Each row has a hidden trait or not; one of two labels after the row says which. A new part has a new trait and new labels.
[  0   8  -5 -13   7  -7   9  -1   4   7  -5  -5  -5  10  -3   5  -8   1
 -20  -1   2 -11  -1 -27   1  -4] => <60>
[ -1 -12  -1 -10  -1 -19  -2   3 -11 -18 -10  -2  14 -15  -5   5   2  -8
 -21   2   1 -28   0  23   5  -5] => <60>
[  2  25  27 -13   3   1  -3  -7   9  21  -5   3 -21  -5  -7  -3   1  18
 -17  -6   3  -3  24  20   0  15] => <61>
[  1  30   9  -8  -2   4   2 -13  -3 -15  11  -6  29   6  -2  -1   2   2
 -11   1   1  -9  -2 -11   1 -23] => <61>
[  1   9  -4 -15   7 -20   6  -4   2  17  -2  -1   0   8  -4   3   1   6
  -9  -2   2  -7  20 -36   5  -2] => <61>
[  1  29 -11  -5 -11   5   0 -21   3 -25   0  -2  -1   5  -4  -2 -11   9
 -20  -7   2   3   1   1   6  -5] => <61>
[  1  20  -6  -1   2  -8  -8  -1  -3   5   0   3  16 -11  -3  -9  -5   9
   6   2   3  -8  -1  10   3 -10] => <60>
[  6   3   3  -9   1 -20   8   7   7  37  -9   6 -38 -21  -7   2  -3   8
  -4   2   5 -13  14 -13   6   6] => <61>
[ -6  -6 -32   8  -1   9  -8   4  -5 -34  -2  -3 -11  -1  -3  -1   4  -6
 -26   2  -1  -3 -15   6  -2   6] => <60>
[  2  43  -7  -1  -4   4  12   0   6 -28  12   2 -11  -6  -1   1   1   3
 -15   2  -3 -18  -4 -26   3   0] => <61>
[ -5  15 -12   4  -2   6  10   7  -6 -12  19  -1  15  18  -6   5  -5  -7
  -2  -2   2  -2 -25  10  -4   3] => <61>
[ -3  14  25   4   2   0   6  -7  -1  14  -6  12  19 -11 -11  -5   3   8
   4   0   0  12  15 -45   8   5] => <61>
[ -1  35  -4   4   0  -4  -7  -4  -1 -32   6  -5  14   8   1   1   4   6
  -2  -2   1  -1  -1 -20   0  -2] => <61>
[-9  1  3  0 11  2  9  1 -4 -3  2 -1  1 -9 -6 -6 -2 -6 -7 -3  0 -6 -2  6
  5 -6] => <60>
[ 6 11 10 -1  8 -3  3  4 12 25 -4 -2 -4 -6 -3 -5 -3 11 -6  5  6 14  6  4
 10 -5] => <61>
[  5   7 -18  14  -4 -18   0  -1   3   1 -11  -5  -5  10  -1   3  -1   2
  20  17   4   8  -4  -1   5 -10] => <60>
[ -1   3  24  25  -2 -19  -8  11   4  20  -5   2  50 -20  -7  12  12  -9
  -2  11   2 -39  -6  23   3  -3] => <60>
[  7   5  -3  11  -6  -1   7  -6   5  45  -3   4   4   0   0  -1  -3   1
  -1   3   3  14  -6  14   2 -12] => <61>
[  6   6   0 -12   3 -10  11  -7   6  17   3   0  43  -6  -5  -6   9   6
  -5   0   2 -12  10 -12   4   2] => <61>
[  5  11   0  -5   0  -4  15 -18  10  -4   2   3  59 -31  -4 -12   1  10
   0   7   0  -8  13 -23   3  -9] => <61>
[  2  23  -3 -12  -2  -5 -10   1   2  13 -11  -3 -10   5  -1  -4  -2   4
  22   5   3 -14   4  -2   6  -3] => <60>
[  3  37   9  -6   8  -7   5   4  -8  35 -19  -5 -17 -29   3  -2  -4   3
  36  -3   3 -11  18   7   7   8] => <60>
[ -6  -4 -16  15   5  -3   2  11  -1   2  18   4 -31   0  -5   2   3  -2
 -14 -13  -3   3 -18  -3  -6   3] => <61>
[ -3   1   2   6  -1  -1   0   0   8   8   0  -6  15   6   0   1   4  -7
  22  10   4   1  -8 -13   2   9] => <60>
[  3  16  -5  -2   1  -9  -1   5   1 -31 -29   1 -12  -3   5   7  -2  -8
 -19   3  -1 -27   4  18   2  -7] => <60>
[ -3   2 -24  11  -1 -20  -7   6  -2 -41  -3  -1  14  -3  -8   2   1  -6
  -9 -10   5 -46  13   6   0  -6] => <60>
[ -2  -1 -19 -10  -1 -19  -3  10   3  16   8   6  -1  -4   9 -18   4   0
  39   7  -1 -21  12   1   7   8] => <60>
[  2  22  -8  -7 -14  -2   9 -17  -1   7 -14   4   7 -10   3  -1  -6   0
   5   2   0 -16  22   5   0  -8] => <61>
[  0   3  10 -19   4   4 -10  -9   6  -7   1   1  15 -14  -8   4   2  -4
 -23 -11   2  -3  26   0   2  -8] => <61>
